Here is a tiny trained network, its code and every weight. The questions are about switching its units off for an input and a target symbol, where a switched-off unit gives its printed mean instead of its output.

import numpy as np


def w(rows, s, z=0):
    codes = np.array(rows[::2]) - 128.0
    scale = np.full(codes.shape[1], s)
    scale[-1] = z or s
    return codes * scale


def norm(h):
    return h / np.sqrt((h * h).mean(-1, keepdims=True) + 1e-5)


def f(y):
    return np.maximum(y, 0)


def softmax(a):
    e = np.exp(a - a.max(-1, keepdims=True))
    return e / e.sum(-1, keepdims=True)


def log_softmax(a):
    a = a - a.max(-1, keepdims=True)
    return a - np.log(np.exp(a).sum(-1, keepdims=True))


def net(x, mask):
    ids = ['αβγδζημξπστφψω'.index(c) for c in x.split()]
    T = len(ids)
    res = E[ids] + P[:T]
    u = 0
    for l in range(3):
        q, k, v = (norm(res) @ M[l].T for M in (Q, K, V))
        z = softmax(np.where(np.tri(T) > 0, q @ k.T / 4**0.5, -1e9)) @ v
        res = res + np.where(mask[u], z, O[l][:, -1]) @ O[l][:, :-1]
        u += 1
        y = f(norm(res) @ A[l][:, :-1].T + A[l][:, -1])
        res = res + np.where(mask[u : u + 4], y, B[l][:, -1]) @ B[l][:, :-1]
        u += 4
    return log_softmax(norm(res)[-1] @ U[:, :-1].T + U[:, -1])


Q, K, V, O, A, B = {}, {}, {}, {}, {}, {}
E = w([
[129,168,118,107,116,164,123,162],'α',
[93,97,137,111,126,137,170,160],'β',
[121,99,96,171,112,137,140,131],'γ',
[165,134,105,167,122,169,97,120],'δ',
[107,78,142,157,152,118,131,132],'ζ',
[102,104,109,162,136,126,121,118],'η',
[90,113,122,112,124,151,137,138],'μ',
[100,191,147,124,151,108,139,162],'ξ',
[167,110,158,193,138,123,117,78],'π',
[126,155,142,139,161,110,112,146],'σ',
[125,148,78,145,122,149,115,154],'τ',
[167,106,118,119,243,150,250,137],'φ',
[69,124,171,107,141,130,152,156],'ψ',
[107,175,144,118,153,119,103,132],'ω',
],0.027)
P = w([
[168,92,137,88,217,117,52,56],'0',
[84,135,156,129,191,140,28,193],'1',
[127,177,186,142,72,84,124,159],'2',
[191,169,162,10,82,30,62,167],'3',
[169,2,57,136,153,39,146,18],'4',
[91,91,101,35,128,226,108,27],'5',
[116,77,157,169,174,182,158,231],'6',
],0.0096)
Q[0] = w([
[105,129,137,145,139,180,126,137],'0.h0',
[115,124,122,112,160,120,122,139],'0.h0',
[108,252,156,151,141,130,144,151],'0.h0',
[129,134,137,149,84,71,162,162],'0.h0',
],0.013)
K[0] = w([
[178,117,120,152,30,113,166,133],'0.h0',
[137,255,60,90,152,126,163,167],'0.h0',
[102,123,154,105,43,91,45,134],'0.h0',
[194,115,52,85,123,99,66,97],'0.h0',
],0.0085)
V[0] = w([
[107,120,131,117,10,80,75,162],'0.h0',
[68,152,111,134,178,115,82,145],'0.h0',
[128,111,159,101,117,98,1,130],'0.h0',
[74,159,104,178,101,155,173,130],'0.h0',
],0.0058)
O[0] = w([
[123,48,103,217,158,199,151,45,115],'0.h0',
[128,82,78,142,72,137,254,106,252],'0.h0',
[114,83,47,194,47,129,138,119,254],'0.h0',
[172,115,106,95,75,85,92,167,83],'0.h0',
],0.0073,0.0052)
A[0] = w([
[2,46,138,102,63,147,147,144,129],'0.n0',
[252,108,163,47,188,100,237,187,8],'0.n1',
[116,116,85,77,73,227,125,190,64],'0.n2',
[245,161,218,157,152,65,136,56,55],'0.n3',
],0.0054,0.0015)
B[0] = w([
[183,183,177,138,105,101,63,83,253],'0.n0',
[47,177,140,77,202,138,187,155,145],'0.n1',
[127,157,198,161,186,121,131,105,212],'0.n2',
[124,113,112,86,122,181,193,255,154],'0.n3',
],0.0085,0.0046)
Q[1] = w([
[147,208,169,163,66,65,49,226],'1.h0',
[137,81,129,166,165,164,136,147],'1.h0',
[84,136,206,185,198,199,120,214],'1.h0',
[81,166,158,103,129,255,83,89],'1.h0',
],0.0099)
K[1] = w([
[208,69,81,2,238,122,182,17],'1.h0',
[162,125,143,74,11,66,96,183],'1.h0',
[229,155,80,13,66,38,120,163],'1.h0',
[195,199,183,200,8,89,238,92],'1.h0',
],0.0077)
V[1] = w([
[121,132,9,164,168,69,156,233],'1.h0',
[190,120,106,153,113,203,114,130],'1.h0',
[146,80,144,136,56,116,71,61],'1.h0',
[163,42,206,157,162,104,163,180],'1.h0',
],0.011)
O[1] = w([
[180,186,76,71,110,221,36,113,172],'1.h0',
[70,47,247,186,158,138,43,162,76],'1.h0',
[146,96,146,96,88,50,141,225,89],'1.h0',
[215,167,124,141,235,66,122,127,10],'1.h0',
],0.012,0.011)
A[1] = w([
[93,70,134,105,102,132,97,189,47],'1.n0',
[113,23,191,100,147,148,68,207,3],'1.n1',
[189,110,159,96,134,120,2,181,6],'1.n2',
[133,48,228,176,48,178,130,140,118],'1.n3',
],0.0074,0.0023)
B[1] = w([
[249,145,98,20,157,121,2,98,179],'1.n0',
[72,107,28,99,86,61,159,140,187],'1.n1',
[57,195,64,200,251,135,166,241,199],'1.n2',
[70,178,123,65,225,57,122,62,253],'1.n3',
],0.009,0.0036)
Q[2] = w([
[81,167,80,108,144,140,145,117],'2.h0',
[122,157,171,226,140,179,133,117],'2.h0',
[127,154,127,153,133,76,145,127],'2.h0',
[94,255,70,136,161,185,167,79],'2.h0',
],0.012)
K[2] = w([
[133,74,105,133,225,197,176,164],'2.h0',
[85,151,187,154,146,184,170,85],'2.h0',
[187,81,130,117,196,77,110,1],'2.h0',
[153,65,52,44,229,211,213,79],'2.h0',
],0.0087)
V[2] = w([
[75,107,106,161,103,140,94,141],'2.h0',
[51,144,189,189,151,152,143,110],'2.h0',
[129,133,119,164,137,147,159,79],'2.h0',
[128,143,144,54,229,253,254,193],'2.h0',
],0.0088)
O[2] = w([
[125,134,156,128,132,58,126,126,208],'2.h0',
[60,115,112,158,149,156,90,85,122],'2.h0',
[150,119,139,188,178,156,151,150,190],'2.h0',
[9,117,73,81,194,153,152,152,255],'2.h0',
],0.013,0.0035)
A[2] = w([
[133,154,86,96,62,215,34,94,202],'2.n0',
[138,40,178,122,26,139,207,66,254],'2.n1',
[93,191,101,85,94,192,253,123,199],'2.n2',
[117,138,105,148,12,206,227,115,34],'2.n3',
],0.0079,0.0016)
B[2] = w([
[78,158,255,149,117,163,168,240,248],'2.n0',
[91,210,84,127,131,166,164,236,195],'2.n1',
[117,164,61,180,100,46,127,70,247],'2.n2',
[99,126,112,185,54,18,47,68,226],'2.n3',
],0.0096,0.012)
U = w([
[49,75,159,173,197,157,127,1,69],'α',
[98,124,60,54,217,162,209,77,139],'β',
[121,151,75,81,176,100,76,190,6],'γ',
[95,81,144,103,144,55,5,85,11],'δ',
[223,172,160,113,160,108,167,93,247],'ζ',
[216,165,164,47,86,97,104,120,130],'η',
[114,67,224,153,126,113,236,164,224],'μ',
[151,156,125,114,145,162,161,52,119],'ξ',
[158,196,183,238,235,109,104,117,87],'π',
[197,199,111,82,171,211,138,63,251],'σ',
[119,107,233,122,94,230,111,167,244],'τ',
[143,80,122,89,134,151,132,82,158],'φ',
[161,163,126,161,177,111,203,40,57],'ψ',
[88,151,93,137,2,110,112,49,18],'ω',
],0.0077,0.0024)

Each question gives the input, a string of symbols that net reads in full, and the target symbol t.
The units are the heads (4 rows each of Q, K, V and O) and the neurons (one row each of A and B). Each row of codes is followed by its name. A weight is (code - 128) times the scale printed after its matrix; where a second scale follows, it is the last column's (O, A, B and U).
mask holds one flag per unit, layer by layer, with each layer's heads first. A switched-off unit (its flag False) gives its mean, the last column of its rows in O or B, instead of its output. The means were averaged over made-up inputs and are rounded, as every weight is.
A unit's drop is (log p(t) with every unit on - log p(t) with that unit switched off) / (log p(t) with every unit on - log p(t) with every unit switched off).
The circuit of an input: a set's keep is (log p(t) with only the set's units on - log p(t) with every unit switched off) / (log p(t) with every unit on - log p(t) with every unit switched off). Starting from the 12 units with the biggest drops (on a tie, the unit counted first), units are removed one at a time, each time the one whose removal leaves the highest keep (on an exact tie, the one counted first), for as long as the keep stays at least 0.8.
circuit, biggest first: the units of the circuit, biggest drop first
top k neurons: the k neurons with the biggest drops, biggest first
top k neurons in layer l: the k neurons of layer l with the biggest drops, biggest first
drop of u: that unit's drop, to one decimal
input τ ω μ μ ω σ, target μ: circuit, biggest first -> [1.h0 0.n0]
input σ δ ω μ, target σ: circuit, biggest first -> [1.h0 0.n0 0.n3]
input γ π ψ, target γ: top 2 neurons -> [1.n2 0.n0]
input μ ω ω σ, target μ: circuit, biggest first -> [1.h0]
input ω μ τ ω τ β, target τ: circuit, biggest first -> [1.h0 2.n0]
input α γ ω, target α: circuit, biggest first -> [1.h0 0.n2 0.n0 2.h0]
input π π γ, target π: top 2 neurons -> [0.n3 0.n0]
input ω γ γ μ σ μ, target γ: circuit, biggest first -> [1.h0 1.n2]
input η μ π μ, target η: circuit, biggest first -> [1.h0 2.h0 1.n0]
input δ μ ω μ ζ, target μ: circuit, biggest first -> [0.n0 1.h0]
input μ ω δ η π α, target δ: circuit, biggest first -> [1.h0 2.n0]
input ω γ τ ω δ, target γ: top 2 neurons in layer 1 -> [1.n2 1.n1]
input τ ω μ, target τ: circuit, biggest first -> [1.h0 0.n0 2.n0]
input φ σ ω ω α, target β: top neuron in layer 0 -> [0.n1]
input γ σ μ σ, target γ: top 3 neurons -> [1.n2 0.n0 2.n0]
input α α ζ μ τ ζ μ, target μ: top 2 neurons in layer 0 -> [0.n0 0.n2]
input η η γ σ ω τ, target γ: top 2 neurons -> [1.n2 0.n0]
input ω μ σ ω ω α ζ, target ω: top 3 neurons -> [0.n0 2.n3 0.n2]
input ψ μ ψ τ ω μ ω, target τ: top 2 neurons -> [0.n0 2.n0]
input τ ω α, target τ: circuit, biggest first -> [1.h0]
input π μ μ ξ, target π: top 2 neurons in layer 0 -> [0.n3 0.n0]
input α α π, target α: top 2 neurons in layer 0 -> [0.n2 0.n0]
input ω α μ ω ω, target α: top 2 neurons in layer 0 -> [0.n2 0.n0]
input α τ σ μ, target α: top 2 neurons in layer 0 -> [0.n2 0.n0]
input δ μ β η ω δ δ, target η: top 3 neurons in layer 0 -> [0.n0 0.n2 0.n3]
input ω φ τ φ φ μ, target β: drop of 1.h0 -> -0.2
input φ μ ω β ω ω τ, target β: drop of 2.h0 -> 0.8
input μ ξ σ ζ τ η, target σ: drop of 1.h0 -> 1.1
input ψ ζ τ μ π τ, target τ: drop of 2.n3 -> 0.0
